The rows lie along a hidden order. The number after each row says roughly how far along it the row is, from 0 to 15. A new part has a new order.
In the rows, 128 means zero.
[ 66  81 132 124 111 127 147 124 138 119 136 164 127 130 132 120 139  70
 114 123 117 148 142]	14
[ 75 137 136 126 124 101 132 137 136 113 128 192 128 167 127 118 116  79
 117 131 122 147 128]	13
[ 58 135 134 126 126  61 142 129 133 125  90 235 125 188 142 124 112  54
 144 125 116  68 121]	9
[ 97 141 132 126 122 135 106 106 160  85  93  96 121 141 131 125 112 157
 146 131 130 143  95]	10
[115 161 130 123 129  98 137 142 118 153 117 208 129 190 125 132 127  97
 124 130 134  84 128]	5
[160 163 122 130 127 160 118 123 129 119  99  91 123 123 122 136 130 183
 141 135 138  94 111]	2
[132 166 133 131 137  59 118 145 113 141 151 200 136 173 130 121 101  63
 120 125 136 128 131]	8
[106 171 136 137 149  60 106 123 141 124 142 106 125  99 138 119 104 112
 132 128 112 203 122]	13
[255   1 108 122  66 255 132 136  89 142 242   8 153  96 100 143 149 236
  57  96 180 131 165]	4
[156 121 124 127 127 213 118 116 138 110 117  30 120  96 115 135 148 195
 131 138 140 149 122]	6
[ 80  53 130 132 121 137 154 115 134 148 132 108 125  80 145 126 138  90
 132 112  87 130 145]	14
[145 216 132 130 148  81 102 140 125 126 122 153 129 163 122 129 102 144
 129 142 152 129 107]	4
[156 144 124 120 114 161 122 132 130 101 105 160 130 191 111 133 130 169
 123 130 169  78 106]	1
[159  90 123 126  90 152 130 125 122 107 119 169 136 200 132 129 109 137
 128 112 144  35 107]	4
[ 63 127 134 124 130  85 149 141 132 128 113 241 126 173 133 123 130  49
 128 128 117 105 132]	10
[120 138 131 137 149  82 107 119 139 124 114  97 126 103 143 126 112 156
 148 135 116 136 110]	9
[103 117 131 134 134 123 120 113 143 121 120  71 122  74 136 126 129 145
 140 131 110 174 124]	12
[117 114 124 115  96 205 140 126 135  92 112 203 128 224 106 130 140 119
 112 129 163  87 120]	5
[  7 197 141 127 161  53 136 127 156 121 101 197 113 124 139 117 127  40
 150 146  96 181 127]	15
[148  79 117 121 113 225 146 117 131 102  92  96 124 133 123 138 154 167
 139 128 139  59 118]	2
[119 143 134 140 150  44 109 125 129 140 142  79 130  72 145 123 103 128
 138 123 103 191 128]	12
[145 100 119 120 106 202 143 121 133 112  72 145 124 176 125 138 148 165
 145 127 139  29 106]	0
[ 82 122 136 124 125 125 133 126 145 117 130 152 123 123 125 120 134  70
 121 132 122 181 139]	15
[ 82 132 132 122 125 120 140 134 131 126 127 186 126 165 121 123 134  86
 111 134 134 144 139]	11
[139 126 120 123 113 200 142 121 130 112  77 150 124 182 123 138 151 160
 151 134 139  34 112]	0
[ 80 145 134 128 119 104 115 118 145  97 102 165 129 158 134 120 103 111
 132 127 127 151 106]	12
[158  80 121 133 117 160 142 118 121 127  90 129 127 131 145 141 128 160
 165 114 114  26 110]	2
[106 171 129 124 145 104 136 143 124 136 101 212 125 181 120 130 135 100
 132 145 137  97 125]	3
[ 97 126 125 128 147 159 163 124 134 140  69 144 112 109 137 136 164 108
 165 132  92  61 133]	5
[142  41 125 128 100 197 135 110 138 107 131  42 126  77 130 130 139 164
 123 116 121 164 130]	12
[127 114 126 133 139 155 133 114 131 125  95  71 120  79 142 131 143 155
 157 129 108 118 121]	7
[163 110 126 125 115 106 120 146 108 141 179 172 143 176 122 125 105 121
 100 119 158 115 136]	7
[ 58 126 133 130 135 133 125 108 159 109  91  95 115  86 138 124 135 114
 154 135 101 165 116]	13
[101  75 125 128 115 182 144 106 145 113  95  73 120  79 141 131 143 152
 156 120  94 121 120]	9
